Here is a tiny trained network, its code and every weight. The questions are about switching its units off for an input and a class, where a switched-off unit gives its printed mean instead of its output.

import numpy as np


def w(rows, s, z=0):
    codes = np.array(rows[::2]) - 128.0
    scale = np.full(codes.shape[1], s)
    scale[-1] = z or s
    return codes * scale


def norm(h):
    return h / np.sqrt((h * h).mean(-1, keepdims=True) + 1e-5)


def f(y):
    return np.maximum(y, 0)


def log_softmax(a):
    a = a - a.max(-1, keepdims=True)
    return a - np.log(np.exp(a).sum(-1, keepdims=True))


def net(x, mask):
    res = np.array(x, float).reshape(1, 2) / 4 @ E
    u = 0
    for l in range(2):
        y = f(norm(res) @ A[l][:, :-1].T + A[l][:, -1])
        res = res + np.where(mask[u : u + 8], y, B[l][:, -1]) @ B[l][:, :-1]
        u += 8
    return log_softmax(norm(res)[-1] @ U[:, :-1].T + U[:, -1])


A, B = {}, {}
E = w([
[112,68,196,112,151,117,76,233],'x0',
[2,66,41,136,50,109,181,34],'x1',
],0.0094)
A[0] = w([
[122,120,128,121,136,153,79,92,101],'L0N1',
[238,110,172,87,244,216,137,111,253],'L0N2',
[146,74,115,171,116,169,124,159,224],'L0N3',
[86,155,41,201,54,140,199,49,49],'L0N4',
[228,190,175,111,179,129,125,148,163],'L0N5',
[157,118,130,152,147,91,128,152,77],'L0N6',
[189,175,144,111,137,127,171,115,127],'L0N7',
[250,178,172,113,249,203,163,137,131],'L0N8',
],0.011,0.0023)
B[0] = w([
[117,95,161,118,159,93,95,116,130],'L0N1',
[202,135,106,237,187,113,126,160,220],'L0N2',
[126,149,80,158,109,91,108,115,153],'L0N3',
[190,81,50,53,219,160,191,79,250],'L0N4',
[236,181,134,199,189,75,111,141,217],'L0N5',
[129,134,89,152,121,139,161,89,147],'L0N6',
[115,148,170,150,123,99,75,161,166],'L0N7',
[202,217,231,247,231,22,85,135,233],'L0N8',
],0.011,0.015)
A[1] = w([
[231,137,122,197,177,154,61,148,211],'L1N1',
[109,102,114,156,80,75,137,165,129],'L1N2',
[175,184,225,118,181,174,103,112,123],'L1N3',
[143,117,177,105,98,175,171,130,146],'L1N4',
[83,85,98,25,115,213,254,72,184],'L1N5',
[78,96,213,85,136,162,87,116,164],'L1N6',
[166,114,130,61,52,148,76,123,3],'L1N7',
[101,165,158,147,143,158,114,105,73],'L1N8',
],0.0099,0.0018)
B[1] = w([
[52,165,138,63,35,142,205,140,247],'L1N1',
[127,92,99,183,108,194,41,101,145],'L1N2',
[242,232,173,154,110,81,191,137,184],'L1N3',
[167,89,146,158,136,136,78,162,129],'L1N4',
[183,56,142,2,216,141,147,29,241],'L1N5',
[146,179,122,106,147,106,60,52,132],'L1N6',
[145,90,157,187,86,142,125,85,128],'L1N7',
[174,156,122,110,162,85,191,169,133],'L1N8',
],0.0094,0.014)
U = w([
[67,134,148,112,8,140,162,186,27],'0',
[196,193,168,204,142,79,133,172,178],'1',
[132,66,105,76,157,142,141,89,253],'2',
[89,90,154,192,84,182,4,135,48],'3',
],0.016,0.0029)

Each question gives the input, the list of numbers given to net, and the class t.
The units are the neurons (one row each of A and B). Each row of codes is followed by its name. A weight is (code - 128) times the scale printed after its matrix; where a second scale follows, it is the last column's (A, B and U).
mask holds one flag per neuron, layer by layer. A switched-off neuron (its flag False) gives its mean, the last column of its row in B, instead of its output. The means were averaged over made-up inputs and are rounded, as every weight is.
A unit's drop is (log p(t) with every unit on - log p(t) with that unit switched off) / (log p(t) with every unit on - log p(t) with every unit switched off).
unit that matters most: the unit with the biggest drop
top k neurons: the k neurons with the biggest drops, biggest first
top k neurons in layer l: the k neurons of layer l with the biggest drops, biggest first
input [4,0], class 0: unit that matters most : L0N8
input [7,1], class 3: top 4 neurons : (L0N4, L0N8, L0N5, L0N2)
input [5,2], class 3: top 2 neurons : (L0N4, L0N8)
input [4,1], class 3: top 3 neurons in layer 0 : (L0N4, L0N8, L0N5)
input [5,1], class 3: top 3 neurons : (L0N4, L0N8, L0N5)
input [7,5], class 3: top 3 neurons : (L0N4, L0N8, L1N5)
input [0,0], class 0: top 2 neurons : (L0N4, L0N8)
input [3,1], class 3: top 4 neurons : (L0N4, L0N8, L0N5, L0N2)
input [6,2], class 3: top 3 neurons in layer 0 : (L0N4, L0N8, L0N5)
input [5,5], class 2: top 2 neurons : (L0N8, L0N2)
input [6,4], class 3: top 3 neurons : (L0N4, L0N8, L1N5)
input [8,5], class 3: top 2 neurons in layer 0 : (L0N4, L0N8)
input [8,2], class 3: top 3 neurons : (L0N4, L0N8, L0N5)
input [4,2], class 3: top 4 neurons : (L0N4, L0N8, L0N5, L0N2)
input [8,6], class 3: top neuron : (L0N4)
